Below are the code and all the weights of a small trained network. Each question names an input and a target symbol and asks about switching units off, where a switched-off unit gives its printed mean instead of its output.

import numpy as np


def w(rows, s, z=0):
    codes = np.array(rows[::2]) - 128.0
    scale = np.full(codes.shape[1], s)
    scale[-1] = z or s
    return codes * scale


def f(y):
    return y / 2 * (1 + np.tanh(0.7978845608 * (y + 0.044715 * y**3)))


def softmax(a):
    e = np.exp(a - a.max(-1, keepdims=True))
    return e / e.sum(-1, keepdims=True)


def log_softmax(a):
    a = a - a.max(-1, keepdims=True)
    return a - np.log(np.exp(a).sum(-1, keepdims=True))


def net(x, mask):
    ids = ['ΔΘγηξπφ'.index(c) for c in x.split()]
    T = len(ids)
    res = E[ids] + P[:T]
    r = res
    for j in range(3):
        rows = slice(4 * j, 4 * j + 4)
        q, k, v = (r @ M[0][rows].T for M in (Q, K, V))
        z = softmax(np.where(np.tri(T) > 0, q @ k.T / 4**0.5, -1e9)) @ v
        o = O[0][rows]
        res = res + np.where(mask[j], z, o[:, -1]) @ o[:, :-1]
    y = f(res @ A[0][:, :-1].T + A[0][:, -1])
    res = res + np.where(mask[3:11], y, B[0][:, -1]) @ B[0][:, :-1]
    return log_softmax(res[-1] @ U[:, :-1].T + U[:, -1])


Q, K, V, O, A, B = {}, {}, {}, {}, {}, {}
E = w([
[126,117,106,138,109,152,186,65,100],'Δ',
[175,101,67,151,77,106,141,109,100],'Θ',
[109,136,118,81,105,108,148,120,133],'γ',
[126,134,138,5,93,156,138,128,81],'η',
[172,142,84,146,124,98,109,118,133],'ξ',
[161,128,138,104,175,104,184,104,66],'π',
[195,188,141,124,101,166,158,73,132],'φ',
],0.026)
P = w([
[131,13,236,132,90,125,53,112,166],'0',
[131,72,138,106,115,115,91,105,155],'1',
[122,99,106,110,125,105,116,139,152],'2',
[118,130,92,110,119,99,146,158,153],'3',
[115,157,79,101,116,99,162,182,160],'4',
[106,180,71,102,103,89,186,195,155],'5',
[100,206,66,101,99,89,201,212,157],'6',
[96,218,56,106,83,87,220,235,156],'7',
[121,235,34,99,73,91,214,254,152],'8',
],0.0099)
Q[0] = w([
[76,105,85,118,169,106,103,85,65],'H0',
[95,72,249,152,50,108,122,75,159],'H0',
[72,64,254,121,153,138,89,160,163],'H0',
[73,121,176,121,142,140,19,141,153],'H0',
[94,14,143,129,63,147,22,62,145],'H1',
[141,118,186,179,177,163,88,121,224],'H1',
[148,85,77,79,159,56,152,122,202],'H1',
[217,249,39,63,3,130,181,56,124],'H1',
[58,10,159,208,78,148,37,133,93],'H2',
[101,51,196,196,203,95,27,156,92],'H2',
[150,155,131,109,128,90,154,208,32],'H2',
[126,115,10,60,64,54,128,104,148],'H2',
],0.0093)
K[0] = w([
[191,141,173,68,85,137,160,143,229],'H0',
[114,72,192,110,167,171,82,150,149],'H0',
[160,45,113,154,138,78,23,48,90],'H0',
[142,76,202,114,120,116,159,74,175],'H0',
[133,102,206,175,184,87,68,120,171],'H1',
[126,69,127,49,125,112,112,83,88],'H1',
[147,217,134,158,177,166,164,62,89],'H1',
[133,255,116,103,164,41,178,210,127],'H1',
[141,72,225,125,185,131,73,45,159],'H2',
[114,50,157,87,76,169,68,65,131],'H2',
[85,202,104,125,107,147,176,97,198],'H2',
[167,164,67,151,156,148,200,96,63],'H2',
],0.0095)
V[0] = w([
[207,175,145,105,108,170,124,108,174],'H0',
[105,75,164,226,138,138,181,99,186],'H0',
[186,95,111,132,116,208,79,133,10],'H0',
[109,160,143,82,108,176,155,105,110],'H0',
[149,198,149,131,71,205,159,84,70],'H1',
[125,74,162,32,135,66,126,155,96],'H1',
[124,132,94,122,154,167,67,81,131],'H1',
[141,122,121,124,115,184,80,140,229],'H1',
[149,58,74,134,109,170,171,111,67],'H2',
[161,159,156,121,183,134,165,149,44],'H2',
[136,92,57,136,69,81,70,170,157],'H2',
[76,129,98,64,98,127,145,98,140],'H2',
],0.011)
O[0] = w([
[65,91,98,10,146,79,90,153,67,222],'H0',
[122,155,177,66,2,21,153,165,213,62],'H0',
[28,219,89,206,98,90,4,105,75,122],'H0',
[179,156,93,151,138,127,138,148,78,201],'H0',
[96,207,118,99,121,121,82,136,120,248],'H1',
[175,85,130,157,169,175,49,197,107,118],'H1',
[184,181,84,154,160,165,177,164,129,100],'H1',
[157,143,110,108,67,153,198,72,39,106],'H1',
[149,145,204,116,142,72,111,236,173,180],'H2',
[80,121,81,104,186,134,8,70,207,150],'H2',
[105,156,205,231,142,159,105,87,121,113],'H2',
[184,196,133,145,77,179,102,229,142,164],'H2',
],0.0072,0.013)
A[0] = w([
[50,194,202,138,101,103,122,212,169,15],'N0',
[181,164,153,120,114,174,79,56,161,32],'N1',
[168,95,191,162,178,212,83,175,173,196],'N2',
[106,140,88,167,154,139,140,107,136,255],'N3',
[166,196,133,188,48,130,173,62,160,104],'N4',
[86,165,94,254,69,140,137,65,218,170],'N5',
[187,151,185,141,81,165,179,170,151,81],'N6',
[16,74,248,30,103,166,115,160,114,34],'N7',
],0.0084,0.0065)
B[0] = w([
[117,193,102,198,129,118,171,132,56,161],'N0',
[146,124,187,186,3,146,87,200,75,130],'N1',
[82,93,102,186,125,100,150,77,143,253],'N2',
[111,106,166,83,127,118,90,189,79,198],'N3',
[132,100,134,131,141,175,152,230,111,164],'N4',
[99,111,104,127,252,179,168,105,123,146],'N5',
[134,138,151,153,138,180,60,132,245,166],'N6',
[165,97,176,158,89,73,139,97,160,165],'N7',
],0.012,0.0068)
U = w([
[185,145,185,111,86,65,102,122,128,134],'Δ',
[72,180,254,159,108,104,103,65,139,35],'Θ',
[247,78,173,139,127,131,156,59,122,151],'γ',
[109,167,127,150,126,158,109,60,145,144],'η',
[111,46,247,123,58,88,102,131,91,254],'ξ',
[100,144,215,125,101,121,41,72,204,66],'π',
[95,118,115,136,107,50,145,7,137,85],'φ',
],0.0068,0.0076)

Each question gives the input, a string of symbols that net reads in full, and the target symbol t.
The units are the heads (4 rows each of Q, K, V and O) and the neurons (one row each of A and B). Each row of codes is followed by its name. A weight is (code - 128) times the scale printed after its matrix; where a second scale follows, it is the last column's (O, A, B and U).
mask holds one flag per unit, heads first, then neurons. A switched-off unit (its flag False) gives its mean, the last column of its rows in O or B, instead of its output. The means were averaged over made-up inputs and are rounded, as every weight is.
A unit's drop is (log p(t) with every unit on - log p(t) with that unit switched off) / (log p(t) with every unit on - log p(t) with every unit switched off).
The circuit of an input: a set's keep is (log p(t) with only the set's units on - log p(t) with every unit switched off) / (log p(t) with every unit on - log p(t) with every unit switched off). Starting from all 11 units, units are removed one at a time, each time the one whose removal leaves the highest keep (on an exact tie, the one counted first), for as long as the keep stays at least 0.8.
circuit, biggest first: the units of the circuit, biggest drop first
unit that matters most: the unit with the biggest drop
top k neurons: the k neurons with the biggest drops, biggest first
which heads matter: for each layer, one digit per head in row order, 1 if its drop is at least 0.15 and else 0, layers parted by /
drop when u is switched off: that unit's drop, to one decimal
input γ π γ, target φ: unit that matters most -> N2
input Δ φ π π φ Θ γ, target Θ: which heads matter -> 001
input π φ φ Δ Δ Δ γ γ, target π: which heads matter -> 101
input γ φ γ γ Δ φ γ γ π, target γ: which heads matter -> 100
input φ Δ π ξ φ, target ξ: circuit, biggest first -> [H2, N4, N1]
input φ Δ π, target Δ: circuit, biggest first -> [H2, H0, N2]
input Δ ξ φ π ξ, target π: which heads matter -> 111
input Δ φ η φ Δ γ ξ, target γ: which heads matter -> 110
input φ φ π, target φ: circuit, biggest first -> [H2, H1]
input ξ Δ φ Δ γ, target Δ: which heads matter -> 001
input ξ φ Δ φ Δ, target Δ: circuit, biggest first -> [N2, H2]
input φ π π π π γ Θ γ γ, target π: top 2 neurons -> [N6, N0]
input ξ Δ π Θ Θ π, target Θ: which heads matter -> 101
input Δ Δ π φ, target π: unit that matters most -> H2
input γ Δ Δ φ, target Δ: top 2 neurons -> [N2, N4]
input φ π Δ ξ φ η π η η, target η: which heads matter -> 100
input Δ Θ γ Δ, target π: which heads matter -> 101
input φ φ η Θ, target η: which heads matter -> 110
input φ γ η Δ φ φ φ π η, target π: circuit, biggest first -> [H2, H1]
input Δ η Δ φ π γ ξ γ η, target γ: circuit, biggest first -> [H0]
input φ ξ γ η π, target η: top 2 neurons -> [N2, N7]
input Θ η π, target η: top 3 neurons -> [N2, N7, N1]
input Δ φ φ γ γ γ, target γ: drop when H0 is switched off -> 0.6
input η φ η γ φ Δ γ π η, target π: drop when N7 is switched off -> 0.1
input ξ Δ γ γ ξ Θ γ Δ, target π: drop when H2 is switched off -> 0.8
input ξ φ γ Δ Δ Δ, target Δ: drop when H2 is switched off -> 0.6
input Δ γ Δ, target γ: unit that matters most -> H1
